Here is a tiny trained network, its code and every weight. The questions are about switching its units off for an input and a class, where a switched-off unit gives its printed mean instead of its output.

import numpy as np


def w(rows, s, z=0):
    codes = np.array(rows[::2]) - 128.0
    scale = np.full(codes.shape[1], s)
    scale[-1] = z or s
    return codes * scale


def norm(h):
    return h / np.sqrt((h * h).mean(-1, keepdims=True) + 1e-5)


def f(y):
    return np.maximum(y, 0)


def log_softmax(a):
    a = a - a.max(-1, keepdims=True)
    return a - np.log(np.exp(a).sum(-1, keepdims=True))


def net(x, mask):
    res = np.array(x, float).reshape(1, 7) / 4 @ E
    u = 0
    for l in range(2):
        y = f(norm(res) @ A[l][:, :-1].T + A[l][:, -1])
        res = res + np.where(mask[u : u + 4], y, B[l][:, -1]) @ B[l][:, :-1]
        u += 4
    return log_softmax(norm(res)[-1] @ U[:, :-1].T + U[:, -1])


A, B = {}, {}
E = w([
[135,126,142,118,124,126,133,118,132,118],'x0',
[134,133,127,127,154,125,149,128,109,153],'x1',
[77,151,137,85,187,90,134,89,151,137],'x2',
[155,170,165,187,169,173,81,2,114,135],'x3',
[154,149,163,92,119,96,85,130,120,163],'x4',
[137,39,128,88,207,165,112,135,135,143],'x5',
[117,174,128,116,95,184,144,135,194,177],'x6',
],0.0093)
A[0] = w([
[103,96,147,151,158,55,98,132,5,45,72],'0.n0',
[22,131,64,197,177,148,255,88,160,26,46],'0.n1',
[123,243,54,127,29,47,170,80,91,94,3],'0.n2',
[136,148,135,49,89,10,22,90,110,236,46],'0.n3',
],0.0073,0.0057)
B[0] = w([
[45,170,132,136,100,198,154,123,193,161,255],'0.n0',
[179,107,238,143,103,83,145,179,113,145,248],'0.n1',
[133,41,78,55,139,134,105,82,105,183,242],'0.n2',
[138,65,171,176,114,109,156,247,126,121,218],'0.n3',
],0.014,0.0044)
A[1] = w([
[131,150,135,61,100,65,163,231,96,58,82],'1.n0',
[111,182,100,159,66,15,148,88,91,137,42],'1.n1',
[136,139,169,121,140,69,25,111,108,165,39],'1.n2',
[103,147,2,56,143,75,180,158,142,81,5],'1.n3',
],0.0084,0.0024)
B[1] = w([
[159,174,142,209,145,139,127,9,139,99,254],'1.n0',
[162,83,101,87,181,158,44,111,59,116,155],'1.n1',
[122,151,79,155,114,41,150,138,118,88,170],'1.n2',
[156,191,68,109,207,161,154,63,108,103,178],'1.n3',
],0.012,0.0057)
U = w([
[192,77,153,184,72,74,173,215,90,116,81],'0',
[173,224,65,171,185,123,84,91,98,69,95],'1',
[138,6,49,4,158,140,77,126,80,141,107],'2',
[137,112,72,181,111,98,137,150,147,145,254],'3',
[59,211,87,104,85,179,161,172,167,189,90],'4',
],0.011,0.0037)

Each question gives the input, the list of numbers given to net, and the class t.
The units are the neurons (one row each of A and B). Each row of codes is followed by its name. A weight is (code - 128) times the scale printed after its matrix; where a second scale follows, it is the last column's (A, B and U).
mask holds one flag per neuron, layer by layer. A switched-off neuron (its flag False) gives its mean, the last column of its row in B, instead of its output. The means were averaged over made-up inputs and are rounded, as every weight is.
A unit's drop is (log p(t) with every unit on - log p(t) with that unit switched off) / (log p(t) with every unit on - log p(t) with every unit switched off).
The circuit of an input: a set's keep is (log p(t) with only the set's units on - log p(t) with every unit switched off) / (log p(t) with every unit on - log p(t) with every unit switched off). Starting from all 8 units, units are removed one at a time, each time the one whose removal leaves the highest keep (on an exact tie, the one counted first), for as long as the keep stays at least 0.8.
units of the circuit, in order: the units of the circuit, biggest drop first
unit that matters most: the unit with the biggest drop
k most important neurons: the k neurons with the biggest drops, biggest first
k most important neurons of layer l: the k neurons of layer l with the biggest drops, biggest first
input [6,1,-7,-4,1,6,-5], class 3: unit that matters most : 0.n2
input [-5,-7,-1,-8,5,8,-5], class 1: units of the circuit, in order : 1.n0, 0.n2, 1.n3, 0.n1
input [0,3,2,-8,-4,2,-5], class 1: units of the circuit, in order : 1.n0, 1.n3
input [-4,7,-6,7,-8,3,3], class 0: 3 most important neurons : 0.n1, 1.n0, 0.n0
input [7,1,-8,-5,0,-6,-6], class 3: 3 most important neurons : 0.n0, 0.n2, 1.n0
input [-2,-3,-1,4,-5,0,-2], class 0: 2 most important neurons : 0.n1, 1.n0
input [-3,-5,-7,3,-4,-8,-8], class 2: 4 most important neurons : 0.n2, 1.n1, 1.n0, 0.n3
input [-4,-1,-3,7,-5,4,-8], class 4: 2 most important neurons : 0.n0, 1.n0
input [6,4,5,2,6,-7,0], class 2: 2 most important neurons : 0.n2, 0.n1
input [-5,1,5,-8,1,1,7], class 1: units of the circuit, in order : 1.n3, 0.n0, 1.n0
input [-8,5,-1,-5,2,-8,-8], class 2: 2 most important neurons : 0.n2, 1.n1
input [7,0,7,3,8,8,0], class 0: units of the circuit, in order : 0.n3, 0.n2
input [6,-5,7,-7,3,-4,-6], class 1: 2 most important neurons : 1.n0, 1.n3
input [7,2,7,4,2,-4,-6], class 3: 2 most important neurons of layer 0 : 0.n3, 0.n0
input [6,-7,8,5,6,0,-4], class 3: most important neuron : 0.n3
input [-8,-6,6,-7,-6,7,-3], class 1: 2 most important neurons : 1.n0, 0.n2
input [5,5,7,1,8,-5,6], class 0: 2 most important neurons : 0.n3, 0.n0
input [0,6,4,-5,-3,-8,6], class 2: units of the circuit, in order : 0.n2, 0.n0
input [7,-1,7,-3,-5,0,6], class 3: 3 most important neurons of layer 0 : 0.n1, 0.n3, 0.n0
input [3,-3,8,5,3,-6,4], class 3: unit that matters most : 1.n2
input [8,-4,0,-7,-6,0,4], class 1: 2 most important neurons of layer 0 : 0.n3, 0.n0
